Here is a tiny trained network, its code and every weight. The questions are about switching its units off for an input and a class, where a switched-off unit gives its printed mean instead of its output.

import numpy as np


def w(rows, s, z=0):
    codes = np.array(rows[::2]) - 128.0
    scale = np.full(codes.shape[1], s)
    scale[-1] = z or s
    return codes * scale


def f(y):
    return y / 2 * (1 + np.tanh(0.7978845608 * (y + 0.044715 * y**3)))


def log_softmax(a):
    a = a - a.max(-1, keepdims=True)
    return a - np.log(np.exp(a).sum(-1, keepdims=True))


def net(x, mask):
    res = np.array(x, float).reshape(1, 8) / 4 @ E
    y = f(res @ A[0][:, :-1].T + A[0][:, -1])
    res = res + np.where(mask, y, B[0][:, -1]) @ B[0][:, :-1]
    return log_softmax(res[-1] @ U[:, :-1].T + U[:, -1])


A, B = {}, {}
E = w([
[215,159,186,198,69],'x0',
[145,114,57,148,46],'x1',
[65,210,129,158,171],'x2',
[27,113,177,175,69],'x3',
[160,149,71,195,112],'x4',
[120,95,161,202,146],'x5',
[112,245,128,45,98],'x6',
[92,133,191,117,69],'x7',
],0.011)
A[0] = w([
[155,98,54,160,159,117],'N1',
[137,90,160,121,132,118],'N2',
[119,64,147,159,74,148],'N3',
[163,183,128,139,174,189],'N4',
[92,160,161,157,176,99],'N5',
[118,156,175,188,139,154],'N6',
[123,145,126,178,141,55],'N7',
[104,95,103,150,83,144],'N8',
[122,108,142,59,221,107],'N9',
[169,108,51,168,159,121],'N10',
[109,167,164,153,151,28],'N11',
[51,186,123,140,91,150],'N12',
[150,37,196,132,84,11],'N13',
[144,103,73,183,139,56],'N14',
[115,177,154,168,157,3],'N15',
[95,160,110,109,81,26],'N16',
[82,91,119,110,252,141],'N17',
[155,59,159,127,125,125],'N18',
[161,9,216,162,107,71],'N19',
[147,91,83,183,143,71],'N20',
[109,126,112,126,105,44],'N21',
[81,99,100,74,171,97],'N22',
[141,186,97,50,78,69],'N23',
[147,88,160,168,102,150],'N24',
[88,96,144,113,44,175],'N25',
[182,45,39,185,134,81],'N26',
[156,188,108,75,119,121],'N27',
[84,166,190,228,171,160],'N28',
[113,136,84,114,160,45],'N29',
[143,87,148,141,112,60],'N30',
],0.012,0.0052)
B[0] = w([
[110,111,10,157,66,194],'N1',
[139,107,136,165,176,155],'N2',
[114,101,170,192,126,214],'N3',
[167,173,62,100,157,182],'N4',
[113,198,118,125,188,173],'N5',
[129,184,140,191,153,185],'N6',
[94,169,105,156,95,145],'N7',
[105,68,136,182,91,182],'N8',
[118,92,99,34,243,197],'N9',
[137,140,49,155,86,202],'N10',
[125,180,142,109,148,146],'N11',
[53,195,168,103,78,217],'N12',
[173,96,187,152,124,203],'N13',
[107,151,97,185,117,175],'N14',
[109,193,104,117,112,147],'N15',
[129,119,173,92,70,159],'N16',
[91,86,94,102,248,229],'N17',
[154,77,142,165,149,184],'N18',
[193,94,202,201,174,249],'N19',
[129,117,94,188,91,180],'N20',
[126,103,123,117,98,129],'N21',
[86,76,146,72,172,190],'N22',
[177,128,135,2,19,202],'N23',
[131,129,158,207,137,193],'N24',
[111,97,207,163,70,221],'N25',
[126,53,36,192,68,236],'N26',
[164,157,111,42,102,190],'N27',
[120,222,126,214,164,230],'N28',
[149,100,145,90,143,150],'N29',
[154,101,157,163,111,153],'N30',
],0.0073,0.013)
U = w([
[63,144,176,158,90,3],'0',
[83,102,104,94,198,204],'1',
[113,227,142,163,160,41],'2',
[168,91,200,185,138,123],'3',
[135,96,54,172,108,244],'4',
[247,165,105,80,110,135],'5',
[70,148,176,92,81,133],'6',
],0.013,0.0016)

Each question gives the input, the list of numbers given to net, and the class t.
The units are the neurons (one row each of A and B). Each row of codes is followed by its name. A weight is (code - 128) times the scale printed after its matrix; where a second scale follows, it is the last column's (A, B and U).
mask holds one flag per neuron, in row order. A switched-off neuron (its flag False) gives its mean, the last column of its row in B, instead of its output. The means were averaged over made-up inputs and are rounded, as every weight is.
A unit's drop is (log p(t) with every unit on - log p(t) with that unit switched off) / (log p(t) with every unit on - log p(t) with every unit switched off).
The circuit of an input: a set's keep is (log p(t) with only the set's units on - log p(t) with every unit switched off) / (log p(t) with every unit on - log p(t) with every unit switched off). Starting from the 12 units with the biggest drops (on a tie, the unit counted first), units are removed one at a time, each time the one whose removal leaves the highest keep (on an exact tie, the one counted first), for as long as the keep stays at least 0.8.
circuit, biggest first: the units of the circuit, biggest drop first
unit that matters most: the unit with the biggest drop
top k neurons: the k neurons with the biggest drops, biggest first
drop when u is switched off: that unit's drop, to one decimal
input [8,8,-7,5,-6,-5,7,-3], class 6: unit that matters most	N25
input [5,-2,6,-7,1,3,-3,-2], class 2: circuit, biggest first	N28; N4
input [1,-6,3,-4,0,-6,1,-1], class 5: top 2 neurons	N27; N4
input [-8,4,0,-7,-5,0,7,5], class 5: top 2 neurons	N23; N27
input [-2,-8,-4,0,3,-2,-5,-2], class 1: top 2 neurons	N17; N9
input [-1,-5,2,7,6,-6,1,2], class 2: circuit, biggest first	N28; N26
input [-2,-8,1,-7,4,8,8,-2], class 1: top 2 neurons	N9; N17
input [1,-5,-7,-6,0,0,0,-5], class 4: top 4 neurons	N26; N1; N23; N10
input [-3,3,7,-2,-2,-6,1,-3], class 1: top 3 neurons	N22; N17; N9
input [7,-2,-1,-1,4,4,6,-5], class 5: top 2 neurons	N12; N4
input [-7,-2,2,5,-6,-5,1,4], class 1: top 2 neurons	N9; N17
input [-4,-4,8,1,-1,3,-3,4], class 2: drop when N28 is switched off	1.2
input [1,-8,5,3,3,2,-2,-4], class 2: drop when N1 is switched off	0.0
input [-3,2,8,2,-7,3,5,-4], class 1: circuit, biggest first	N17
input [-3,7,-7,5,-4,-2,-6,-2], class 3: drop when N19 is switched off	0.1
